Here is a tiny trained network, its code and every weight. The questions are about switching its units off for an input and a class, where a switched-off unit gives its printed mean instead of its output.

import numpy as np


def w(rows, s, z=0):
    codes = np.array(rows[::2]) - 128.0
    scale = np.full(codes.shape[1], s)
    scale[-1] = z or s
    return codes * scale


def f(y):
    return np.maximum(y, 0)


def log_softmax(a):
    a = a - a.max(-1, keepdims=True)
    return a - np.log(np.exp(a).sum(-1, keepdims=True))


def net(x, mask):
    res = np.array(x, float).reshape(1, 7) / 4 @ E
    y = f(res @ A[0][:, :-1].T + A[0][:, -1])
    res = res + np.where(mask, y, B[0][:, -1]) @ B[0][:, :-1]
    return log_softmax(res[-1] @ U[:, :-1].T + U[:, -1])


A, B = {}, {}
E = w([
[125,125,128,128,128,129,129,126,130,129,129],'x0',
[127,123,128,131,127,128,128,126,129,131,128],'x1',
[118,86,149,118,110,27,127,103,130,48,64],'x2',
[126,138,135,102,126,137,253,79,102,130,134],'x3',
[128,97,225,100,210,133,118,151,102,126,137],'x4',
[128,129,127,126,127,130,128,130,126,126,127],'x5',
[126,126,128,129,128,128,127,128,129,129,128],'x6',
],0.012)
A[0] = w([
[114,154,20,149,74,107,11,178,164,127,111,244],'neuron 0',
[143,155,138,126,164,210,90,189,111,156,154,252],'neuron 1',
[121,42,178,95,107,18,90,111,149,62,77,145],'neuron 2',
[128,166,48,116,63,208,224,97,136,161,164,186],'neuron 3',
[127,111,164,123,147,122,82,167,130,130,137,123],'neuron 4',
[131,121,105,131,74,23,197,83,126,72,79,124],'neuron 5',
[105,110,223,81,214,143,222,137,90,127,126,31],'neuron 6',
[119,119,105,113,73,113,155,105,144,101,102,117],'neuron 7',
[114,132,92,132,109,119,96,157,143,130,121,190],'neuron 8',
[125,97,175,149,143,73,102,108,123,122,133,97],'neuron 9',
[125,89,197,123,180,141,27,200,127,122,123,123],'neuron 10',
],0.011,0.0036)
B[0] = w([
[164,151,216,134,78,216,135,137,95,102,170,231],'neuron 0',
[127,164,156,118,177,114,87,157,227,166,187,218],'neuron 1',
[133,99,121,167,132,143,151,155,4,125,29,250],'neuron 2',
[119,145,27,162,170,159,182,142,98,210,92,247],'neuron 3',
[116,110,109,127,163,93,124,138,136,145,111,171],'neuron 4',
[106,96,109,70,96,49,114,45,153,46,124,230],'neuron 5',
[165,160,181,149,52,211,97,142,114,100,165,212],'neuron 6',
[112,104,116,104,116,94,130,84,143,95,130,172],'neuron 7',
[144,140,154,133,116,153,129,131,117,117,143,164],'neuron 8',
[134,119,121,145,129,137,144,146,87,142,88,171],'neuron 9',
[95,100,93,126,208,51,116,154,160,158,101,220],'neuron 10',
],0.014,0.016)
U = w([
[210,217,191,154,85,244,124,150,175,161,254,246],'0',
[75,102,19,195,218,100,193,160,75,213,43,105],'1',
[199,105,240,136,32,163,112,119,61,39,117,100],'2',
[51,92,70,9,118,2,146,58,188,89,130,41],'3',
[67,116,140,71,214,12,55,155,255,164,173,129],'4',
],0.0047,0.0013)

Each question gives the input, the list of numbers given to net, and the class t.
The units are the neurons (one row each of A and B). Each row of codes is followed by its name. A weight is (code - 128) times the scale printed after its matrix; where a second scale follows, it is the last column's (A, B and U).
mask holds one flag per neuron, in row order. A switched-off neuron (its flag False) gives its mean, the last column of its row in B, instead of its output. The means were averaged over made-up inputs and are rounded, as every weight is.
A unit's drop is (log p(t) with every unit on - log p(t) with that unit switched off) / (log p(t) with every unit on - log p(t) with every unit switched off).
The circuit of an input: a set's keep is (log p(t) with only the set's units on - log p(t) with every unit switched off) / (log p(t) with every unit on - log p(t) with every unit switched off). Starting from all 11 units, units are removed one at a time, each time the one whose removal leaves the highest keep (on an exact tie, the one counted first), for as long as the keep stays at least 0.8.
circuit, biggest first: the units of the circuit, biggest drop first
top k neurons: the k neurons with the biggest drops, biggest first
drop when u is switched off: that unit's drop, to one decimal
input [3,3,-6,-7,-1,-3,-5], class 0: circuit, biggest first : neuron 0
input [-3,2,0,0,6,5,8], class 4: circuit, biggest first : neuron 3; neuron 10
input [6,8,-4,0,5,5,-4], class 4: top 2 neurons : neuron 0; neuron 10
input [2,-8,4,1,-8,-4,7], class 3: top 2 neurons : neuron 5; neuron 6
input [-4,4,-3,1,5,-1,5], class 0: top 3 neurons : neuron 6; neuron 5; neuron 7
input [5,-8,1,4,-6,5,5], class 3: top 3 neurons : neuron 5; neuron 2; neuron 7
input [1,-3,3,7,1,-5,7], class 2: top 3 neurons : neuron 6; neuron 10; neuron 1
input [-2,-6,1,7,-2,-1,-2], class 3: top 2 neurons : neuron 5; neuron 2
input [-8,3,1,7,0,-3,-4], class 3: top 3 neurons : neuron 0; neuron 2; neuron 5
input [-2,-4,7,2,-1,-6,7], class 3: top 4 neurons : neuron 5; neuron 0; neuron 6; neuron 3
input [-1,6,-4,-6,0,1,-8], class 0: top 2 neurons : neuron 0; neuron 5
input [1,-6,-3,0,-2,-1,7], class 0: top 2 neurons : neuron 2; neuron 10
input [-4,1,4,-7,-2,-6,-7], class 2: top 2 neurons : neuron 0; neuron 3
input [3,-7,8,8,5,-1,8], class 2: circuit, biggest first : neuron 6
input [1,3,2,4,6,8,-2], class 2: drop when neuron 6 is switched off : 0.2
input [3,4,0,-2,-4,2,-3], class 0: drop when neuron 5 is switched off : 0.2
input [-2,7,-4,4,7,-7,2], class 0: drop when neuron 6 is switched off : 0.6
